Each row was made from one small tree. Brackets hold a mark, then the marks that hang from it, in the order of their numbers. Every link used is in the known rows. Write each row's tree.
Each row is shifted at random along 8 fixed directions that mean nothing.
Known rows:
[z_326 [z_973 [z_138 z_383] z_201]]: [-105    5   76   23   33 -131   44   46  -92 -106 -275 -108   76  -35
  -98 -141    7   16 -119   30   -4  -61  -13  -16  139 -258 -163 -181
   48  -85   74 -184  -32  115   50  -18 -105  -46  101   84  -60  176
 -109 -112   62   71  -34  -73   28   -6   -5   15    3  167   -5 -123
  -13]
[z_973 z_270 [z_326 z_401]]: [-168  108   -6  161   46  -34  158  -59  -80 -284   64   86  279   63
  -65  -69  104  135  -19  -13   -7  -46   86  142   15 -156   34 -222
  -22  -15  -62  183  -91   91  233    6 -173  -98 -112  112  -53  -14
  -50  -75  161  -41 -120  -75  -53 -213   16  -50  -76  193   10   12
   54]
[z_326 [z_138 [z_189 z_341] z_383 z_401] z_201 [z_973 z_270]]: [-105  141   95   -6  177 -255  -32  303  -69  124 -157   27  289  110
 -181 -273 -479   18  -68  159 -272 -184  -92  -28   74  211 -200  -84
  246  -56  -31 -131 -113  -32   76   76   43  125  258   44  -56   96
 -145 -189  103  242 -210  113 -120 -122 -196 -160 -156   84  -99 -106
 -269]
[z_270 z_383 [z_973 [z_326 [z_138 [z_189 z_341] z_201] z_401]]]: [ -89  -57   55  -52  186  -23   36  146   50  -87   -1  -53  139  -23
   65 -233 -155  122  107   74  -80  -64  -50  -80  -74   33   36  175
  128   -5   56 -119    0  147   -5  134   57   95   53   13   72    4
  120 -154   82  -17  -97  -79  -59   71 -103   39 -126   -4  -41  -76
 -184]
[z_973 z_201 z_270 z_326]: [ 219  -87    2   84  222 -221   84 -122  104 -134 -152   -4  124   -1
 -125 -165  217  192   10   15  -30   49   76   41 -163 -368    9   -4
   15 -256   48  -28  165  102  -46   69    5  -73  -43  231  -33  168
  122 -130 -134  -57 -110 -265  -53   17   52  -57   40  191   42 -132
  -37]
[z_383 [z_138 [z_401 z_48] z_973] [z_189 [z_341 z_201]] z_368]: [  10   34 -135  -19   12  -23   34  -92 -111  -84  267  111  384   20
 -137 -129   16   55  384   35 -113  -33 -165  484 -332  289   15 -200
  263   21 -284   66 -184   12  166  135  162  407 -501 -168   40 -240
   15  -24   32    4 -215  133 -125 -205   67 -151  -67  -47  402  128
 -196]
[z_383 [z_368 z_138] z_973]: [  87 -122  -20  -91  109  -87   25  -70   44  -90  -51   26   -4  -10
 -146  -80   66  -80  167   69 -114   -8  -52  122  -97  -32   62  109
   66  -25   14 -103  153   14    6   48   74  255 -348  -94   76   96
   81   93  -53  113   15   22 -119  193  -17  -91   11  -86  113 -182
 -148]
[z_201 [z_973 z_270 z_326]]: [ -34  -80   52 -240  202   -4  162   52   98  169   33 -191  -61   85
  123  101 -180  -44  -31  119  283 -101 -287  -96 -116  250  -41  -35
   71 -235 -204   32 -102   62 -211  283  -25 -193  350   -4 -140   11
  203 -282   47   70 -152 -355  -93 -493   36  133 -369  -42  180  360
   61]
[z_341 [z_189 z_383] [z_201 [z_973 z_138]] [z_746 z_270]]: [-258  233    5   87   60  329  291   -6 -342 -330  476   80   43   57
    7  143  -24  232 -179   13  277  -75   79    5  101  -45  161 -106
 -130  104 -117   85  -10   16  231  148  -74  -15 -200  -43   63  -25
  -30 -136  226  -93  -67  -33  116 -322  299  -33 -139   70   73   53
  233]
[z_189 [z_383 [z_138 z_201] z_368]]: [-248    3 -179   45 -181  110  211 -144 -177 -221  101  129  170 -179
  -85   -7  263  220  137 -130   49    4  100  300   58 -203   -5 -220
  -70  139 -117   99  -39   30  271 -116 -196  223 -406  -39   51 -129
 -236   55  107 -151   89  158  145   -8   12   97   49  177  130 -132
  -10]
[z_270 [z_383 [z_138 z_401] z_189]]: [ -86  -77   27 -181  -29   43  117  217  -96   52   -7  -16   87  -58
  143 -147 -215  -56  -13   26  182  -13   38  -92  195   72  -57   20
  127   26   20 -196 -109  -96  -11   23  -46  207   55 -237  116  -44
  -25  -50   88  -26  116   47  -43  -20  -61  174 -131  -84   75 -117
  -81]
[z_401 z_48 [z_326 z_973]]: [ -40  144  -23  204  154   17 -492  118 -194   50 -177  178  252 -213
  -51  -77 -423 -504  -97  229 -306 -264 -156   55 -124   71 -131 -104
  222 -113 -158  -92 -454 -350   30 -168  130 -109 -189  -66  -16 -135
 -336  132   17  155  -24  348  -44 -346   21   -2  -81 -101 -235   22
   31]
[z_138 [z_201 [z_973 z_326]] [z_383 z_189 z_368]]: [  50  -10  -21 -204   42 -169   63  166 -206   77 -157  -60  141  -35
  213 -301 -352 -285  111  111   69 -134  -75  -90   42  493 -151 -182
  264   84  -38  -52 -157 -237   10   87  -55 -169 -109 -163 -131  -52
 -195 -180   41  187  201  131  -28 -507  -63  107 -410   52  125   49
   16]
[z_270 [z_383 [z_368 z_189 [z_341 z_746]]] [z_973 [z_138 z_201]]]: [-439  -32 -107  165  -58   49  205 -158 -275 -790  193   33  254 -193
   18  -79  234   62  166  -12   74   11 -171  316  -69  -70  102 -394
   48  326  102  202 -206  480  460  166 -188   67 -667  -18  -88  -76
   57   10  217 -115 -152  239  -59 -126  -94   11   24  285   78   -4
  154]
[z_201 [z_973 [z_326 [z_138 z_189] z_401]]]: [-135 -104 -116 -182   74   43  166 -112   73   83 -108 -103 -235  -23
  -42   55  114  255   12  -57   -3   22  -55   29  -25 -161  -74  176
 -332  -86    7  -47  266  319  -65   65  -84   24  181   55  -40  191
  123 -178  -17  -20  -47 -275  131  122   63  105  -45   -7  102  -58
 -129]
[z_189 [z_341 [z_201 [z_973 z_326]]] [z_368 z_138] z_383]: [-333   73  -90   -5   94  338  245   80 -225  102  164  158   -6 -176
   90  129    4  181   59 -167  124 -206   62   17  124 -304 -109  177
  -88   52 -295   82 -158 -171  -22  -55 -236  111  -97  -41  291  -58
 -494 -179  263 -214   76   10  221 -111  -11  256 -127 -137  -89 -113
  122]
[z_201 [z_973 [z_138 z_189] [z_270 z_383]]]: [-302   58  127   69 -120  -16  252   11 -177  -75  -16 -136  -46  -74
   26 -129  122   82  -74  -68  114 -237  -77   27  158   41 -203 -233
  -59   34 -189   26 -156   49   46   22 -233 -198  211    0   35  -39
 -164 -281  371 -147   89 -143   50 -408   97    4 -229  101  172  118
  282]
[z_401 z_48 [z_326 [z_138 [z_189 z_383]] z_973]]: [  46  103   39  119  128  -55 -290  -42  -83   24 -225  115   61   -4
 -167 -135 -100 -158   -3  141 -264  -46  -89   61 -261  -82 -110   68
  -33  -16   71  -75  -57   47  -23 -133  105  -42 -170  101  -26   21
 -106  -56 -142   92  -87   99  -49   89   61  -17   44   72 -177  -70
 -103]
[z_270 [z_383 z_138 z_368] z_973]: [-215 -121  -50 -111   63  114   93  146   22 -102  149   30  196 -140
   57  -56 -147  -15   59   60   97  -56  -54   17  102   18  133   17
  190  -13  -48 -140 -148   27  151  123   14  352 -110 -226  128  -62
  159   73  100  -42  -17  124  -99  -31 -121  153  -94 -105   72  -76
 -144]
[z_401 z_48 [z_326 [z_138 z_383] [z_973 z_201]]]: [-109   15   57  -56   12  193  -48  -56  187  347  -14  -43  -84  -48
 -125  154   67  107    7   77   43   95 -157   48 -188  -81 -121  162
  -46 -214   39  -44   -3  167  -38   57   66  295  249    0  232   40
   86 -251 -161  -54 -158 -195  -14  111  106  199  104  -87  -60   31
 -158]
[z_48 z_201 [z_368 z_138 [z_189 z_383] z_341] [z_746 z_270]]: [-195  -16  368  130   43 -131  311  -59  -56 -208  234  -82  -14  190
 -223   10  319  214  283  -83  112    3  -96    5 -241  -41  107  -51
   -2  -51   91  320  -50  270  248  255 -212   67 -150  131   75  107
   81 -364   48 -319 -128 -208 -211  125  123 -251   19   99  184   32
  117]
[z_326 [z_201 [z_973 [z_138 z_189 z_383] z_270]] z_401]: [-246  -91 -119 -174   36   -2  182    7    8   49 -157 -131 -118  -67
  -72   45  -46  263  -22  -41   14   87 -162   27  103 -164 -157   31
 -230  -97   94  -65  139  319   79  130 -132  104  188   30  -43  191
   36 -191   43   24 -144 -141  182   33  -53  100   -7   60   31 -110
 -163]
[z_341 z_189 z_201 z_368 [z_746 z_270]]: [-200  254   41   82  -84  300  155   20 -370 -352  425  -43  -60 -133
  -37   89   34  133  -80  -33   37 -137    7  -80  131   14   45 -153
   -3 -110  -49 -107   21  -92  357   94   19    3 -312 -137  172  -59
 -188 -115  175  -79  -72  -19  227 -414  399 -246  -36   -5   82  112
  223]
[z_201 [z_973 [z_138 z_189]]]: [ -26   74   -1   40  146 -166  -78   58 -119  -43    3   86  177   97
  -44 -141 -225 -165 -232  179 -131 -222   29   69   33  113   19 -152
  162   41 -199  -13 -181  -68  -70   38   62 -201   97   17 -244   91
  -32   32   79  166  -68  111 -258 -339  -77  -97 -208   38  154   68
   53]
[z_270 [z_383 [z_189 z_368]] [z_973 z_201]]: [-117 -146 -210 -120  279   43  -92   72   79  -59   14  228  397 -195
  -65  -10 -259   -9 -335  200 -248 -134  189   31  166 -381  287   28
  154 -281 -163 -329 -114   32  153   52  190  489   49  -50   -5  183
   63  262 -160    9 -112  250 -216   22 -230   96   76  -77  156 -245
 -273]
[z_201 [z_973 z_270 [z_326 [z_138 [z_383 z_189]] z_401]]]: [ -17  -10 -134 -117  276  -68   55  -85  156   69   82  131  198  146
 -213   30 -108  200 -220  170 -165  -85   92  115  -56 -168  221   70
  -44 -234 -185  -53  135  154    0  126  135  197  204  115 -174  186
  232   39 -111  103 -223 -100 -295  -46  -35  -48  -80    3  193  -26
 -281]
[z_973 z_138 z_201 [z_270 z_383] z_326]: [  81 -157  188  -61  154 -179  261   68  164   61 -109 -225   68  -42
    8 -178  160  251  -51   31  279    0  -35  -81  -61 -314 -175   -5
  270 -404  -15 -138   -4   72 -210  224  -58  -40  410  123  125  135
  133 -376   11 -141 -174 -540 -147 -188   51  109  -91  123  159   10
   16]
[z_270 [z_383 [z_138 z_973] z_189 z_368]]: [  90   -2  205 -132   50 -139  167  245  -95  -45  -13   56  191  210
   73 -365 -213 -185   33   73  124    8  134 -153  158  150   71   18
  240  186  141 -155  -35 -146    1   -4  -16  105 -104 -194   79   10
   77  -60   80   75  187   75 -255   37  -82   27 -221  -23   64 -187
  -78]
[z_138 z_189 z_201 z_973]: [-115   34    8  -35 -121 -148   61    2  -49  199  -53 -150  -64  -45
   21 -184   87  103  231   45  -87  -63 -147  137  -99  587 -306 -152
  150   10 -105   42  -88  125  103  136   35    4  184   -1   48  -75
 -141 -345   -6   50   -9   -5   35 -272    7  -15  -91   69  184  154
  -32]
[z_746 [z_270 [z_383 [z_973 [z_138 z_201 z_401]]]]]: [ -81   20  -70 -119  -35 -156  134  -38 -107 -327 -128 -105  116  -45
   41  -53  -10   67  -15    7  110  -29  -10  -11  -22 -105  -24 -345
    8    2   -5  -67 -116  212   90  148 -133  -67  -63   96 -245    7
  -33  -70   54  -32  -75  -43   36 -127  -19  -57 -140  285  176   89
   12]
[z_189 [z_341 [z_746 z_270]] [z_368 z_138] [z_383 z_973]]: [-207  163   38   42  197  259  232  127 -168  -15  379  252  299  183
   20   99 -214   49  -15   29  168 -246   98   51   52  -23  126   53
  177  172 -355  206 -290 -275    2   69  -99  177 -148  -98  185 -117
 -281  -68  265  -22  -47  105 -169 -180 -137  114 -211  -82  -95   23
   99]
[z_48 [z_368 [z_138 z_383 [z_973 z_201 [z_326 z_401]]]]]: [   2  -27   11  -27  125 -201 -247   64   20   30  -76  -46  159 -109
 -193 -125  -47  -66   56  164 -290 -207 -114  104 -133   29  -83  -59
  316 -340 -143 -175 -149   26   64   89  130  136  -10   25 -143   42
 -107   -9 -100  121 -186   41 -216 -188   -4 -137  -26   23  136   86
 -228]
[z_270 z_383 [z_973 z_201 [z_326 z_138 [z_401 z_48]]]]: [-273 -179 -251  -94  175  145  -13   43   32 -235  -78  -54   97 -261
   87   36  -81  128   18   30   89   90 -147   41  -20 -315   55   83
  -73 -119  142 -140  -44  382  159  155  -60  232 -109  -11  -27  124
  184   -5  -49  -69 -173  -13  142  108 -100  324   61   58 -104 -161
 -199]
[z_973 z_201 [z_270 [z_383 z_368]]]: [ -85 -166 -279   73   -3   25  104 -266   47 -412  105  -31  140 -243
  -90   77  374  291  225  -86  138  191 -216  353 -259 -293   91 -192
  -97 -128   27  179   38  424  298  193  -58  256 -433  119 -102  -58
  204    2  -59 -223 -233  -43  115  -32   33   66  160  286   85   33
  -65]
[z_383 [z_189 z_341 z_368] [z_973 z_138]]: [-206  -78 -141 -194  165   50  262  -29 -188 -215   72  117  326  162
  140  116 -206 -123  -27   77  280  -32  -49  244   18   55   76 -288
   57  117 -231  122 -301  112   92  163 -198  110 -226 -138 -198  112
   15  -41   50   89 -131   15  -98 -320 -153  204 -188  104  333  116
   89]
[z_401 [z_48 [z_201 z_973] [z_368 z_138 z_189]]]: [-292  -61   21  -65  -50  128  -16   18  -73  195  -80 -148 -261 -203
   14  209   29  -94   19  -45   89  -16 -220  -59    5  -44 -139   16
 -156 -199   33  -31 -156  135  102   79 -181   45   91  -53   97  159
 -108 -251  -37 -195  -19  -73  184 -134  116  193  -11 -149   64    9
  115]
[z_201 [z_973 [z_138 [z_383 [z_189 z_341]]] z_270 [z_326 z_401]]]: [-196   57 -224  356   28   23    6 -162 -309 -336   33  135  174 -171
  -96 -208  139  173  280 -138 -114 -166  -19  379 -108 -138 -111  -22
 -208  162 -199  256  -51  -11  213  -74 -157  -73 -508   35   22 -141
 -221   -6  369 -129   85  132  152 -134  142  -19  -50  107 -120 -173
  106]
[z_326 z_201 [z_401 [z_48 [z_138 z_189] z_746]] z_973]: [ -82   98    9  166  216 -156 -302  177 -110  -20 -204   48  174  115
 -223 -242 -449  -80   89   69 -378   34 -160   18  -53   -1  -33  145
   20   16  208  -57  -69   28  192  -43   97   49 -126   53  -35  148
  -31   24   43  190 -181  215   51  174  -61 -113   62  -28 -347 -298
 -298]
[z_368 [z_138 z_401 z_973] [z_341 z_189 z_201]]: [-161  171  310   11   23  117  165  156  -14  174  367    0 -124   89
 -146  -36  106  155   44  160  -31  -68    7  -33   39  222 -116  171
  269  -12  -33  -54   -6   31  -65  199  167  311  196 -114  475   25
  -73 -304  146   21 -164  -94 -369   87   67 -180   22 -331   67   -1
  -30]
[z_746 [z_270 z_383 [z_973 [z_138 [z_189 z_341 z_368]] z_201]]]: [ -82  -73   -6  -90   51 -135  105   38  -24  -82 -244 -101   36 -231
  -24 -107  -10  178  -93  -50  -66 -194   84 -130   73 -414 -141 -108
   11 -255 -128 -302  -70   63  -35   72  -68   62  201   91   39   92
 -151 -123   67 -160  -39 -114   97    0  -39  -49  -29  108  132  -71
  -19]
[z_341 z_189 [z_201 [z_973 z_138]] z_368]: [-265  256  143  104 -129  308  220   14 -300 -175  458  -17  -83  -17
  -27   11  169  146  -64  -39   58  -91   69    0  181   49   21  -40
  -30   22  -89   14   24  -32  235   60  -36  -15 -127 -122  243   16
 -159 -253  287 -118   -9 -121   99 -374  354 -159 -119  -90  194   69
  252]
[z_383 [z_138 z_973] [z_368 z_189 [z_341 [z_746 z_270]]]]: [-245 -139    1 -236  -41   77  398 -149  160   54  320    0  -61   12
 -252  241  253  313  122   56  171   80 -105  274  -67   -8   28  -58
   89 -170 -131    9   83  303  138  296   47  615    3 -181  254   46
  276 -103  -95  -31 -267 -138 -318  139   -8  -15  147 -143  336   46
 -215]
[z_746 [z_270 [z_973 z_201]]]: [-123   -7 -169   39   22   -5   80 -119  -37 -249  -52   37   89 -126
  -67   94   73  174  -48  -58   -7    1  123   44   27 -328   60 -157
 -186  -64  -46  -25   -5  181  169   67 -103   92 -104   94  -46   94
   33   38   10 -102  -58   30  135   99  -17  -22   78  135   38 -107
    6]
[z_48 [z_138 z_401] z_201 [z_368 z_341]]: [ -16   42   52  169  120 -190 -154   71   10   45  216  112  211   77
 -222  -97   92   60  330   26 -212  -38   13  192 -170   64   92   48
  208  -84   17  216 -176   45  251  132   61  171 -158   42  -71  126
   -2 -120  -29 -176 -200   63 -221    6   56 -276   26   -5  129  -10
 -157]
[z_383 [z_189 [z_368 [z_138 z_401] [z_341 [z_201 z_973]]]]]: [ -40  -10   -5  -30   67   61   59 -116  -70  -44  250   95  139    8
 -134  -13   51   69   87   57 -167  -62  -46  207 -190   24   47   15
   65  -46 -242   41  -14   59    4   91  127  262 -206  -34  108  -60
  -57  -24   53  -12 -152   13 -207  -69    1 -151    4 -121  246   60
  -41]
[z_138 [z_383 [z_368 z_341] [z_973 z_270]] [z_401 z_48 z_326]]: [-138  -41 -217 -242  -52   56   64 -126  135  224 -216   67  -27 -210
 -122  114  220  102   52   94  -79  -50  -30  160   52 -157 -119  -55
  -33 -235   12 -156   10  197  207   95   49  498    6 -122  147   77
 -139  -85 -252  -17  -49   81 -111   36    4  143  101  -27  140  -29
 -305]
[z_973 z_138 z_270 z_326]: [  -4  -46 -140   25  243 -148  190  -12   84   19 -116  200  160   96
  -80   -1   51  219 -274   54  101   56  382    9  195 -502   77   70
   14 -189   60  -28   79   72   54   51  -88   80  221  103   16  385
  139   10 -186   -1 -124 -115 -257  125  -90  187   97   72  -18 -329
 -131]
[z_973 [z_138 z_201 z_383 [z_401 z_48]] z_270]: [ 100   26  -77   39  -23 -205   24 -121  118  229 -173  -85   28  -54
 -204 -186  290  397   21   -3 -153  -17   83   92  -69 -181 -170    3
  129 -249   24 -156  125  149   24  106  136  195  260  173  102  100
  -55 -193 -159  -97 -161 -122 -139   71   55  -18  136  109  115  -87
 -223]
[z_973 z_138 z_201 [z_270 [z_383 z_189]] [z_326 z_401]]: [  91 -105 -104  128  333 -196  -78  186  -53  -78 -158  133  404 -127
  -66 -310 -244   37 -155  142  -55  -74  185   55   83 -454  -56   89
  306 -299  -22 -173 -112 -195   -2   40   45  113    9   21   67  186
  -55   40   11   30 -127  -10 -205  -67 -104   90   14   28 -110 -392
 -181]
[z_401 [z_48 z_201 [z_746 z_270]]]: [ -98  -54  -41   11  -26  -32  -27  -46  -54   48 -231 -201 -168 -160
    2   52   46   39  144 -156   46   -9 -235  -85 -164 -110 -105  -74
 -170 -202   88  -50  -96   89  112   44 -122  -83    3   80  -23   41
  -72 -148  -85 -250   13  -88  314  -46  190   72   55   45   18   35
   73]

Write each row's tree:
[ -37   13  139  -19  -55   17  166   -8  206  120  285    8   84  -31
 -162   22  107  278   62   26    0  -19  116   42 -107  -79   46   98
  164 -253 -215   26   23  -33    3  194  116  414  218   -3  340 -106
   74 -140   78 -161 -121 -176 -246   87   38 -148    6 -128  130  -26
 -148] : [z_746 [z_270 [z_383 [z_368 [z_138 [z_973 z_201 z_326]] z_189]]]]
[ -11  -18  191   -5   38   -1  166  148 -164   -8  125   81   60  -42
 -149 -257  -78 -101  207   67  -54 -170   42   68  123   94  -57   76
  233   48 -116 -200   -3 -402   22  -35   18  337 -342 -319  428  -23
 -143   -6  263   40  206   57 -102    9  102 -198  -78 -287  144 -266
  -16] : [z_383 z_138 [z_368 [z_341 z_189 z_201]] z_973]
[-187   96   -7   38   77  146 -157   -2   36  192    8  130  159  -49
  -66  185 -148 -165 -205  196  -28  -51  -61  104  -59  -63  -34  -85
  120 -175 -119    6 -324  -11   49    5   59  126  174  -45   72   31
  -49  -41 -104   48 -199   52 -167 -202    7  159   14  -92  -18   92
  -38] : [z_401 z_48 [z_326 [z_973 z_138]]]
[-286  158  140   85  -30   56  216  -46  -29  -22  119  158  217   54
 -170    8  113   86 -125   72  -42  -58  124  121   81  -18  -29 -190
   29   62  -26  130  -76  105  254  -30 -141  171   70   19  113   46
  -78 -190   67   -3  -55    6 -164  -54  -15  -23  -42  132   72  -65
   11] : [z_401 [z_326 [z_138 z_201 [z_383 [z_368 z_189]]] [z_973 z_270]]]
[-318  111  164  -13 -109  -42   48   34   41  119   62  -38  115 -155
 -241  -53  130  135 -160  114 -276 -339   31  116   95   -7 -173 -207
  279 -300 -340 -230 -160  -36   44  -16   52  225  339   10  131  -74
 -302  -73  120   35  -81  -17 -254 -204   34 -152  -11  -38  272   90
  -72] : [z_368 [z_138 z_383 [z_973 [z_326 z_401]]]]
[-119  -90   74 -284  -93  -66  295   56  -26 -144  -51 -195   65  -34
   91 -172   76   19  131    6  189   -6 -142    1   58  133  -54 -248
  168   59   60 -162  -58  171   65  137 -126  132  -57 -131  -44  -35
   32 -187   94  -20   35 -130   -1 -151  -29   52 -234  135  335   81
  -57] : [z_270 [z_383 [z_138 z_201 z_401] z_368 z_973]]
[-150  241  332   56  -56 -145  135  261 -116  330  -78   54   49  167
  -12 -307  -12   22   79  -19  -61 -242  166  -51  213  280 -350  -19
  196  134  -82    3 -236 -193  -34  -90  -98 -123  371  -60  196    3
 -379 -460  217  -29  121  -40  -89 -153   31  -69 -227   36   58  -20
   75] : [z_48 [z_138 [z_189 z_341 z_383] [z_401 [z_326 z_201]] z_973]]
[-379  133  307  106  -53   99  180   76   38 -254  441  -19  498   39
 -102 -163  -15  149  -31  117 -105 -190  -79  157  -72  126  165 -296
  346  -32 -304   17 -336   53  158  117   13  184   97  -18  135 -273
   67 -138  387 -106 -202  -99 -257 -390  -12 -185 -214   33  318  226
   33] : [z_270 [z_383 z_138] [z_973 [z_326 z_201 [z_401 z_48]]]]
[  17  -45   85  116   48  -16 -111   43  -66   71   12  136 -184  -90
 -156 -106   -2   -5   60   56 -113   37  110  -21    1  -66  -93  418
   25   40  140  -79  195  -67  -59   -3  124  251 -221  -81  333   82
  -65   42  -78   61   78  218 -222  501  -46   25  202 -214 -295 -452
 -114] : [z_368 [z_138 z_383] z_189]
[-119  -22 -156 -216  139    8  135  171 -110  259  102  246  341    0
  -34  -51 -351  -27 -273  164 -103 -143  284   52  317   18   10 -100
  311  -71 -214 -229 -201 -239   70   13   64  436  160 -270  114  177
 -179   93  -87  142  -46  244 -295 -138 -252  113  -43 -203  269 -209
 -206] : [z_383 [z_138 z_201 z_401] [z_189 [z_368 [z_341 z_746]]]]
[ -90 -154   -8  -16  126  161 -108   63  130  192   22 -203    8 -269
   25    8  -84   78  214   46  -26  -94 -312   55 -203   65 -168  195
  141 -358 -192 -116 -103  -29  -98  178  127  174  132  -84  280 -118
   38 -187   98  -55 -157 -230  141 -167   62  114  -30 -228   -6   91
  -89] : [z_270 [z_973 z_201 [z_326 [z_401 z_48]]]]
[-250  -53 -124  -10 -147  180  207  -52   -7 -128  295  156  179  -91
  -23  -42  201  162  266  -15  105   78   41  345   15  113   76    4
   18  176  -63  167  -44  121  318   83  -48  534 -334 -262  241 -146
   67   -4  119 -128   48  139  -83   78  -21  101    5  -26  141 -133
 -163] : [z_270 [z_383 [z_138 z_189 [z_401 z_326]] z_368 z_973]]
[ 110  -62  100  -35   -4 -118  187   40  218  339  105 -178   56  105
  -61 -135  217  374  126   74  251   93  -79  123 -134  173 -235   59
  317 -260  -51   69   23  155  -88  373  132  243  428    6  209   22
  178 -450  -75  -57 -285 -349 -280 -143   -8   78   -7   56  167  137
 -157] : [z_973 [z_138 z_189 z_383 z_401] z_201 z_270]
[ 147  -50  -12  -82  183   26 -208  -20  125  377 -257   50 -198 -120
  -72   28 -127 -105  -46   91 -192   36  -87 -131 -158 -164  -94  338
 -125 -200  106 -182   94  -62 -220  -55  155   49  131   16  151  137
   -1  -97 -250   15   23  -45   57  156   67  103   47 -196 -137 -170
 -125] : [z_401 z_48 [z_326 [z_201 z_973]]]
[  25   69  -51  129  -30 -167 -286   -9 -122   61 -267   46  -75  -97
  -96 -172  -38  -95   24  -22 -249  -58   32   31  -40  -94 -142   12
  -32  -38   70 -156  -95  -52   41 -156   53  -94 -109   51  -22   93
 -183   22 -104  -36   29  187   72   35   90  -17  122   34 -100 -139
  -25] : [z_401 [z_48 [z_138 z_189]]]
[ -81  -74   73   11   62   38   77   30   14  144  120 -144  -55  -64
   -9   28   37   62  146  -35   91  -63 -204   21 -144   92  -45   60
   -8 -121 -118   92  -38  -18  -56  141  -38  -44  124   22   20   -2
   23 -217  124 -175  -14 -213   96 -168  130  -32 -148  -82  175   87
  103] : [z_48 [z_201 [z_973 z_138]]]
[ -37   69  -37 -129   81  181  130    7  -20   26  219   23   46   -3
    9  170   22  205   75   11  112  -49  -83   42  -97 -114   95   48
   99 -135 -164    7  -39  -12  -28  132   57  119  -82   44   38  -99
 -127 -145  -33  -99 -182 -112   43 -161   75    1  -65   -3  105  193
  -76] : [z_189 [z_341 z_201 z_368] z_383]
[-140  120   88  -30   49  136  275   77  -29   87  293  242  289  243
   31  108 -186   20 -295   80   69  -81  303   30  266   56  225 -109
   83   94 -180   79 -143 -177   98  -10  -44  215  193 -144  137   72
   10  -21   63  -11    5   70 -225 -139  -94    5  -70 -115  201  -36
   68] : [z_383 [z_189 [z_341 z_746]]]
[ -86   32  -85   24  117  330    5   15   -3  125  347  208   20  -80
 -131  164  -74  240 -205  108  -58 -100  179   44  125 -133  179  275
  -21 -201 -165 -112  138 -182  121    1  239  441   44 -144  287    7
  -15  121  -74  -38  -53  100  -72   68  138   44  155 -201  -57 -147
 -145] : [z_341 [z_189 z_383] z_746]
[  -3 -117 -150  -49   14 -163   63 -148  -89 -232   35  111  166 -119
 -170  -98   83   31  106   32 -121   70   13  280 -117  -62   33 -183
  134   28   -1  -38   42  110  168   45   27  235 -464  -58  -88   60
   54  134 -148   61 -111  187 -112   80  -87  -77   75   99  247 -180
 -158] : [z_383 [z_138 z_201] [z_368 z_189]]
[-111  143  324  103    4   17   52  131 -122  117   43 -129  -45  108
  -20 -230  -98  -83   52  -18  -82 -238  -95  -99   -6  198 -179   94
   17   60 -123   42  -75 -164 -132  -40 -108 -256  176  -25  165  -62
 -162 -335  396  -12  101 -228   -4 -268  141 -109 -313 -132  -10   52
  178] : [z_201 [z_973 [z_326 z_138 [z_401 [z_48 [z_368 z_189]]]]]]
[ -67  123  255   51  -39 -130   -8  194 -180  -10  -92 -109  -56   55
    8 -279  -52 -178   96   54   28 -160  -93 -130   43  305 -248  -47
  234  144   56 -100 -126  -88  -80   -1  -52 -177  -29  -53   54  -75
 -210 -180  170  139  133   76 -143  -84    4  -13 -167   17 -111    2
  118] : [z_368 [z_138 z_383 z_973]]
